Below are the code and all the weights of a small trained network. Each question names an input and a class and asks about switching units off, where a switched-off unit gives its printed mean instead of its output.

import numpy as np


def w(rows, s, z=0):
    codes = np.array(rows[::2]) - 128.0
    scale = np.full(codes.shape[1], s)
    scale[-1] = z or s
    return codes * scale


def f(y):
    return np.maximum(y, 0)


def log_softmax(a):
    a = a - a.max(-1, keepdims=True)
    return a - np.log(np.exp(a).sum(-1, keepdims=True))


def net(x, mask):
    res = np.array(x, float).reshape(1, 5) / 4 @ E
    y = f(res @ A[0][:, :-1].T + A[0][:, -1])
    res = res + np.where(mask, y, B[0][:, -1]) @ B[0][:, :-1]
    return log_softmax(res[-1] @ U[:, :-1].T + U[:, -1])


A, B = {}, {}
E = w([
[41,152,100,95,85,141,54,52,107,154,78],'x0',
[188,32,118,100,90,126,133,82,207,223,152],'x1',
[130,120,154,105,152,136,113,122,113,120,161],'x2',
[148,147,9,182,152,237,87,156,158,134,185],'x3',
[139,127,151,135,142,147,125,120,122,140,105],'x4',
],0.013)
A[0] = w([
[14,164,147,119,103,104,111,108,54,88,77,179],'N0',
[140,205,138,172,171,133,162,197,88,49,152,178],'N1',
[64,144,179,41,80,75,106,99,110,146,69,157],'N2',
[172,146,158,184,156,118,195,215,110,69,123,204],'N3',
[216,35,92,136,124,163,113,113,254,240,186,125],'N4',
[136,172,164,121,116,35,188,112,59,79,73,208],'N5',
[98,219,79,132,201,146,99,173,99,68,145,157],'N6',
[152,72,168,63,92,119,187,52,169,154,133,138],'N7',
[186,112,164,69,96,99,148,147,213,188,150,160],'N8',
[125,161,156,179,141,159,206,199,144,84,131,185],'N9',
[142,138,51,188,149,247,92,110,163,101,176,134],'N10',
[111,60,135,68,86,73,109,54,162,155,107,168],'N11',
[126,69,95,56,74,155,13,10,196,188,102,110],'N12',
[42,161,94,42,93,157,37,61,123,163,82,134],'N13',
[130,174,77,107,150,174,122,165,113,81,119,112],'N14',
[68,180,166,188,140,121,153,141,72,79,108,231],'N15',
[213,90,123,176,183,116,239,223,146,131,157,253],'N16',
[196,137,67,195,165,202,120,166,158,124,177,128],'N17',
[169,124,200,89,113,54,234,139,144,115,115,242],'N18',
[61,189,126,135,116,136,24,143,91,110,115,161],'N19',
[213,37,129,137,131,93,114,133,202,190,156,124],'N20',
],0.0077,0.0064)
B[0] = w([
[72,162,86,112,189,118,151,96,172,113,96,239],'N0',
[126,115,133,150,162,138,71,154,160,112,140,219],'N1',
[120,194,145,142,180,74,181,70,192,103,131,226],'N2',
[172,79,159,103,139,103,48,143,179,99,168,211],'N3',
[174,148,78,113,135,123,160,106,97,185,187,248],'N4',
[112,130,142,61,205,99,149,148,121,68,186,228],'N5',
[87,118,147,134,127,169,87,171,146,151,68,222],'N6',
[194,131,172,130,92,87,141,131,113,148,98,199],'N7',
[189,109,156,109,129,111,187,147,88,172,113,198],'N8',
[152,84,200,137,155,149,91,181,202,111,143,193],'N9',
[94,106,43,207,96,254,83,138,108,195,135,227],'N10',
[147,158,166,143,99,79,184,112,104,125,106,209],'N11',
[124,156,133,192,64,90,137,66,71,115,184,230],'N12',
[88,214,96,175,86,152,175,42,65,129,75,237],'N13',
[116,124,125,156,126,159,107,164,156,174,79,178],'N14',
[63,99,126,82,191,141,123,139,156,76,138,226],'N15',
[182,113,121,68,164,124,101,168,174,177,169,245],'N16',
[109,137,101,135,158,168,116,112,169,200,175,215],'N17',
[163,71,193,94,134,79,143,198,102,99,78,229],'N18',
[41,167,62,120,139,172,99,150,113,126,59,217],'N19',
[151,154,108,88,136,124,195,148,85,208,128,208],'N20',
],0.0087,0.016)
U = w([
[133,18,189,99,177,64,103,184,140,8,153,249],'0',
[62,230,111,52,198,107,195,98,131,92,112,185],'1',
[205,66,183,66,86,73,198,216,81,158,92,168],'2',
[154,178,197,204,68,32,214,57,102,120,107,84],'3',
[142,70,156,174,126,190,3,195,196,138,153,77],'4',
[43,158,86,205,97,215,99,151,87,130,32,134],'5',
[171,118,60,112,164,150,179,143,126,212,215,117],'6',
[131,145,63,225,3,158,134,70,29,154,195,4],'7',
],0.0066,0.002)

Each question gives the input, the list of numbers given to net, and the class t.
The units are the neurons (one row each of A and B). Each row of codes is followed by its name. A weight is (code - 128) times the scale printed after its matrix; where a second scale follows, it is the last column's (A, B and U).
mask holds one flag per neuron, in row order. A switched-off neuron (its flag False) gives its mean, the last column of its row in B, instead of its output. The means were averaged over made-up inputs and are rounded, as every weight is.
A unit's drop is (log p(t) with every unit on - log p(t) with that unit switched off) / (log p(t) with every unit on - log p(t) with every unit switched off).
The circuit of an input: a set's keep is (log p(t) with only the set's units on - log p(t) with every unit switched off) / (log p(t) with every unit on - log p(t) with every unit switched off). Starting from the 12 units with the biggest drops (on a tie, the unit counted first), units are removed one at a time, each time the one whose removal leaves the highest keep (on an exact tie, the one counted first), for as long as the keep stays at least 0.8.
units of the circuit, in order: the units of the circuit, biggest drop first
most important unit: the unit with the biggest drop
top k neurons: the k neurons with the biggest drops, biggest first
drop when u is switched off: that unit's drop, to one decimal
input [7,2,-4,8,1], class 7: units of the circuit, in order	[N12]
input [0,-6,1,5,-6], class 4: units of the circuit, in order	[N13; N1]
input [0,1,5,-6,-2], class 2: top 3 neurons	[N18; N13; N12]
input [-2,8,5,0,8], class 2: units of the circuit, in order	[N7; N8]
input [0,0,5,6,5], class 4: units of the circuit, in order	[N13; N20]
input [1,6,0,1,7], class 7: units of the circuit, in order	[N12; N5]
input [1,7,-1,0,4], class 3: top 2 neurons	[N12; N10]
input [1,7,1,-7,-8], class 3: top 3 neurons	[N12; N2; N11]
input [5,1,-3,-8,3], class 3: top 2 neurons	[N11; N7]
input [2,-8,6,1,2], class 5: top 2 neurons	[N6; N19]
input [6,1,-7,-8,4], class 3: top 3 neurons	[N11; N12; N7]
input [0,3,-1,-4,6], class 2: top 2 neurons	[N13; N18]
input [8,0,4,5,-7], class 5: top 2 neurons	[N19; N4]
input [0,-4,-4,-2,6], class 0: most important unit	N13
input [8,-6,8,5,2], class 5: drop when N14 is switched off	0.0
input [0,-5,-8,2,-4], class 4: drop when N13 is switched off	0.2
input [-6,-6,-6,0,-7], class 0: drop when N5 is switched off	0.1
input [0,-6,3,-4,-7], class 0: drop when N13 is switched off	0.2
